Here is a tiny trained network, its code and every weight. The questions are about switching its units off for an input and a target symbol, where a switched-off unit gives its printed mean instead of its output.

import numpy as np


def w(rows, s, z=0):
    codes = np.array(rows[::2]) - 128.0
    scale = np.full(codes.shape[1], s)
    scale[-1] = z or s
    return codes * scale


def f(y):
    return y / 2 * (1 + np.tanh(0.7978845608 * (y + 0.044715 * y**3)))


def softmax(a):
    e = np.exp(a - a.max(-1, keepdims=True))
    return e / e.sum(-1, keepdims=True)


def log_softmax(a):
    a = a - a.max(-1, keepdims=True)
    return a - np.log(np.exp(a).sum(-1, keepdims=True))


def net(x, mask):
    ids = ['αβγδεζλμπσφψω'.index(c) for c in x.split()]
    T = len(ids)
    res = E[ids] + P[:T]
    q, k, v = (res @ M[0].T for M in (Q, K, V))
    z = softmax(np.where(np.tri(T) > 0, q @ k.T / 2**0.5, -1e9)) @ v
    res = res + np.where(mask[0], z, O[0][:, -1]) @ O[0][:, :-1]
    y = f(res @ A[0][:, :-1].T + A[0][:, -1])
    res = res + np.where(mask[1:9], y, B[0][:, -1]) @ B[0][:, :-1]
    return log_softmax(res[-1] @ U[:, :-1].T + U[:, -1])


Q, K, V, O, A, B = {}, {}, {}, {}, {}, {}
E = w([
[57,226,241],'α',
[130,2,85],'β',
[139,94,64],'γ',
[31,212,243],'δ',
[56,149,126],'ε',
[103,217,166],'ζ',
[117,150,100],'λ',
[159,146,108],'μ',
[198,87,117],'π',
[253,127,101],'σ',
[34,47,99],'φ',
[150,244,222],'ψ',
[203,171,166],'ω',
],0.0083)
P = w([
[133,116,125],'0',
[137,101,186],'1',
[131,172,65],'2',
[12,224,210],'3',
[145,86,216],'4',
[129,191,29],'5',
],0.011)
Q[0] = w([
[200,120,28],'H1',
[198,141,2],'H1',
],0.017)
K[0] = w([
[103,191,53],'H1',
[116,205,1],'H1',
],0.015)
V[0] = w([
[3,74,94],'H1',
[65,245,130],'H1',
],0.015)
O[0] = w([
[3,80,116,254],'H1',
[95,205,72,77],'H1',
],0.017,0.002)
A[0] = w([
[84,190,212,253],'N1',
[170,110,23,100],'N2',
[74,165,43,59],'N3',
[167,66,3,177],'N4',
[158,180,106,201],'N5',
[155,169,110,139],'N6',
[158,180,104,227],'N7',
[159,180,101,213],'N8',
],0.011,0.0043)
B[0] = w([
[160,82,75,248],'N1',
[180,75,175,165],'N2',
[178,210,88,254],'N3',
[218,9,110,178],'N4',
[90,136,189,218],'N5',
[98,131,175,186],'N6',
[93,146,181,226],'N7',
[104,131,178,223],'N8',
],0.014,0.0081)
U = w([
[83,185,123,51],'α',
[141,49,155,71],'β',
[180,56,65,138],'γ',
[143,189,70,87],'δ',
[120,115,12,151],'ε',
[55,161,140,93],'ζ',
[103,133,115,196],'λ',
[173,153,118,177],'μ',
[228,110,99,173],'π',
[186,94,167,2],'σ',
[47,97,135,237],'φ',
[72,127,178,58],'ψ',
[156,135,154,183],'ω',
],0.011,0.0093)

Each question gives the input, a string of symbols that net reads in full, and the target symbol t.
The units are the heads (2 rows each of Q, K, V and O) and the neurons (one row each of A and B). Each row of codes is followed by its name. A weight is (code - 128) times the scale printed after its matrix; where a second scale follows, it is the last column's (O, A, B and U).
mask holds one flag per unit, heads first, then neurons. A switched-off unit (its flag False) gives its mean, the last column of its rows in O or B, instead of its output. The means were averaged over made-up inputs and are rounded, as every weight is.
A unit's drop is (log p(t) with every unit on - log p(t) with that unit switched off) / (log p(t) with every unit on - log p(t) with every unit switched off).
The circuit of an input: a set's keep is (log p(t) with only the set's units on - log p(t) with every unit switched off) / (log p(t) with every unit on - log p(t) with every unit switched off). Starting from all 9 units, units are removed one at a time, each time the one whose removal leaves the highest keep (on an exact tie, the one counted first), for as long as the keep stays at least 0.8.
units of the circuit, in order: the units of the circuit, biggest drop first
most important unit: the unit with the biggest drop
k most important neurons: the k neurons with the biggest drops, biggest first
drop when u is switched off: that unit's drop, to one decimal
input ω ψ μ φ, target ψ: most important neuron	[N5]
input ε δ ω φ, target δ: units of the circuit, in order	[H1 N3]
input π π ε δ, target π: units of the circuit, in order	[H1 N1]
input φ μ φ φ π, target π: 4 most important neurons	[N5 N7 N8 N6]
input μ ε π ψ, target ε: units of the circuit, in order	[N1 H1 N5]
input φ ε φ α φ ω, target ψ: 2 most important neurons	[N5 N7]
input ε π φ β ω π, target β: 2 most important neurons	[N4 N3]
input λ φ δ ψ, target φ: 2 most important neurons	[N3 N4]
input β μ φ φ ε σ, target σ: 2 most important neurons	[N4 N2]
input ζ σ λ ω, target σ: 2 most important neurons	[N3 N1]
input μ φ φ φ σ, target φ: 3 most important neurons	[N3 N4 N1]
input φ φ ζ α, target φ: 2 most important neurons	[N3 N4]
input γ ζ ψ, target ζ: drop when N2 is switched off	0.0
input δ ε σ, target σ: drop when N2 is switched off	0.2
input ω ε ω π, target ε: most important unit	N1
input δ ω ε ε, target ω: drop when N5 is switched off	-0.1
input ζ φ ε σ, target φ: drop when N4 is switched off	0.2
